Here is a tiny trained network, its code and every weight. The questions are about switching its units off for an input and a target symbol, where a switched-off unit gives its printed mean instead of its output.

import numpy as np


def w(rows, s, z=0):
    codes = np.array(rows[::2]) - 128.0
    scale = np.full(codes.shape[1], s)
    scale[-1] = z or s
    return codes * scale


def f(y):
    return y / 2 * (1 + np.tanh(0.7978845608 * (y + 0.044715 * y**3)))


def softmax(a):
    e = np.exp(a - a.max(-1, keepdims=True))
    return e / e.sum(-1, keepdims=True)


def log_softmax(a):
    a = a - a.max(-1, keepdims=True)
    return a - np.log(np.exp(a).sum(-1, keepdims=True))


def net(x, mask):
    ids = ['ΠΣαδζθτ'.index(c) for c in x.split()]
    T = len(ids)
    res = E[ids] + P[:T]
    u = 0
    for l in range(2):
        r = res
        for j in range(2):
            rows = slice(4 * j, 4 * j + 4)
            q, k, v = (r @ M[l][rows].T for M in (Q, K, V))
            z = softmax(np.where(np.tri(T) > 0, q @ k.T / 4**0.5, -1e9)) @ v
            o = O[l][rows]
            res = res + np.where(mask[u + j], z, o[:, -1]) @ o[:, :-1]
        u += 2
        y = f(res @ A[l][:, :-1].T + A[l][:, -1])
        res = res + np.where(mask[u : u + 4], y, B[l][:, -1]) @ B[l][:, :-1]
        u += 4
    return log_softmax(res[-1] @ U[:, :-1].T + U[:, -1])


Q, K, V, O, A, B = {}, {}, {}, {}, {}, {}
E = w([
[60,184,190,152],'Π',
[62,204,44,83],'Σ',
[121,216,127,254],'α',
[86,90,154,205],'δ',
[190,122,122,130],'ζ',
[160,223,199,103],'θ',
[168,119,14,45],'τ',
],0.0085)
P = w([
[125,4,162,120],'0',
[141,33,154,139],'1',
[160,109,143,143],'2',
[173,148,123,149],'3',
[188,197,125,145],'4',
[193,224,108,145],'5',
],0.0039)
Q[0] = w([
[125,192,132,160],'L0H1',
[156,198,188,103],'L0H1',
[79,111,114,23],'L0H1',
[133,207,133,189],'L0H1',
[91,184,180,67],'L0H2',
[194,100,44,158],'L0H2',
[104,216,101,239],'L0H2',
[2,115,245,180],'L0H2',
],0.02)
K[0] = w([
[101,158,81,177],'L0H1',
[176,87,58,203],'L0H1',
[121,32,112,30],'L0H1',
[90,203,82,214],'L0H1',
[121,230,80,119],'L0H2',
[192,24,137,119],'L0H2',
[223,130,79,254],'L0H2',
[25,203,141,240],'L0H2',
],0.018)
V[0] = w([
[108,193,86,92],'L0H1',
[130,71,175,112],'L0H1',
[105,107,139,91],'L0H1',
[154,236,32,254],'L0H1',
[61,108,173,54],'L0H2',
[162,131,229,107],'L0H2',
[200,146,124,169],'L0H2',
[59,96,172,70],'L0H2',
],0.0066)
O[0] = w([
[116,189,150,95,182],'L0H1',
[152,116,110,162,70],'L0H1',
[151,154,127,151,108],'L0H1',
[29,81,171,2,251],'L0H1',
[92,200,111,160,84],'L0H2',
[137,84,75,190,104],'L0H2',
[157,68,123,125,157],'L0H2',
[100,167,115,144,80],'L0H2',
],0.0082,0.0024)
A[0] = w([
[107,254,103,167,57],'L0N1',
[62,134,186,191,4],'L0N2',
[233,144,187,200,66],'L0N3',
[155,135,94,201,117],'L0N4',
],0.0097,0.0017)
B[0] = w([
[14,245,92,99,254],'L0N1',
[100,53,158,193,118],'L0N2',
[247,210,103,166,171],'L0N3',
[139,133,99,194,112],'L0N4',
],0.011,0.002)
Q[1] = w([
[98,100,44,78],'L1H1',
[242,171,102,65],'L1H1',
[105,62,122,165],'L1H1',
[97,254,197,150],'L1H1',
[68,100,99,210],'L1H2',
[133,162,206,172],'L1H2',
[86,93,77,54],'L1H2',
[118,127,137,182],'L1H2',
],0.018)
K[1] = w([
[103,160,114,36],'L1H1',
[252,184,137,84],'L1H1',
[89,66,86,161],'L1H1',
[101,208,207,195],'L1H1',
[176,212,174,170],'L1H2',
[98,140,63,170],'L1H2',
[119,108,216,98],'L1H2',
[149,166,123,151],'L1H2',
],0.018)
V[1] = w([
[102,120,75,133],'L1H1',
[99,150,140,77],'L1H1',
[133,81,11,124],'L1H1',
[135,149,196,135],'L1H1',
[117,89,39,131],'L1H2',
[123,172,57,144],'L1H2',
[140,152,166,135],'L1H2',
[117,91,156,124],'L1H2',
],0.012)
O[1] = w([
[139,126,221,100,139],'L1H1',
[156,79,143,183,252],'L1H1',
[61,103,238,42,47],'L1H1',
[158,150,37,182,148],'L1H1',
[98,48,147,49,110],'L1H2',
[61,43,2,114,186],'L1H2',
[147,135,87,163,127],'L1H2',
[136,161,202,130,92],'L1H2',
],0.008,0.0041)
A[1] = w([
[154,26,143,111,2],'L1N1',
[132,41,134,224,107],'L1N2',
[197,8,130,186,133],'L1N3',
[146,139,149,184,64],'L1N4',
],0.016,0.0043)
B[1] = w([
[176,253,117,118,212],'L1N1',
[114,203,199,149,253],'L1N2',
[143,33,169,80,253],'L1N3',
[116,143,138,96,224],'L1N4',
],0.017,0.0022)
U = w([
[149,86,224,156,225],'Π',
[154,182,150,51,36],'Σ',
[80,167,162,181,73],'α',
[134,107,149,126,2],'δ',
[216,107,82,198,149],'ζ',
[3,74,107,44,157],'θ',
[192,10,116,100,182],'τ',
],0.0055,0.0042)

Each question gives the input, a string of symbols that net reads in full, and the target symbol t.
The units are the heads (4 rows each of Q, K, V and O) and the neurons (one row each of A and B). Each row of codes is followed by its name. A weight is (code - 128) times the scale printed after its matrix; where a second scale follows, it is the last column's (O, A, B and U).
mask holds one flag per unit, layer by layer, with each layer's heads first. A switched-off unit (its flag False) gives its mean, the last column of its rows in O or B, instead of its output. The means were averaged over made-up inputs and are rounded, as every weight is.
A unit's drop is (log p(t) with every unit on - log p(t) with that unit switched off) / (log p(t) with every unit on - log p(t) with every unit switched off).
The circuit of an input: a set's keep is (log p(t) with only the set's units on - log p(t) with every unit switched off) / (log p(t) with every unit on - log p(t) with every unit switched off). Starting from all 12 units, units are removed one at a time, each time the one whose removal leaves the highest keep (on an exact tie, the one counted first), for as long as the keep stays at least 0.8.
circuit, biggest first: the units of the circuit, biggest drop first
unit that matters most: the unit with the biggest drop
top k neurons: the k neurons with the biggest drops, biggest first
top k neurons in layer l: the k neurons of layer l with the biggest drops, biggest first
which heads matter: for each layer, one digit per head in row order, 1 if its drop is at least 0.15 and else 0, layers parted by /
drop when u is switched off: that unit's drop, to one decimal
input ζ δ θ Σ Σ, target θ: which heads matter : 10 / 01
input Π Σ δ, target Π: top 4 neurons : L1N2; L1N3; L0N1; L0N2
input ζ Σ ζ ζ Σ ζ, target θ: circuit, biggest first : L1H1; L0H1; L0N3; L1H2
input Π Σ τ θ δ, target Π: circuit, biggest first : L1N2; L0N1; L1N3
input Σ θ θ τ, target Σ: top 3 neurons : L1N1; L0N1; L0N3
input Σ Π Σ Σ ζ, target τ: circuit, biggest first : L1N3; L0N1
input τ θ ζ, target τ: circuit, biggest first : L0N1; L1N3
input Σ Π Σ θ Σ, target ζ: circuit, biggest first : L1H1
input ζ Σ Σ τ ζ, target θ: top 3 neurons in layer 0 : L0N3; L0N4; L0N2
input θ Σ θ Π, target α: which heads matter : 01 / 11
input ζ Π Σ Σ Σ, target θ: which heads matter : 11 / 01
input Σ Σ Σ Σ ζ α, target Π: which heads matter : 11 / 11
input Σ Σ δ θ α, target Π: circuit, biggest first : L0H1; L0H2; L0N1; L1H2
input δ θ θ Σ θ, target θ: top 2 neurons : L0N3; L0N1
input τ δ Σ τ θ, target ζ: top neuron in layer 0 : L0N3
input Π δ ζ Π θ, target ζ: which heads matter : 10 / 10
input Σ Σ δ Π, target α: top 3 neurons : L1N2; L0N2; L0N1
input ζ α Σ, target Π: drop when L1N3 is switched off : -0.1
input θ θ Σ τ, target Σ: drop when L1H1 is switched off : 1.0
input θ θ θ α τ, target Π: unit that matters most : L0H1
input Σ ζ ζ α τ, target Π: drop when L0H1 is switched off : 1.1
input ζ θ Σ θ Σ, target ζ: drop when L1H2 is switched off : 0.2
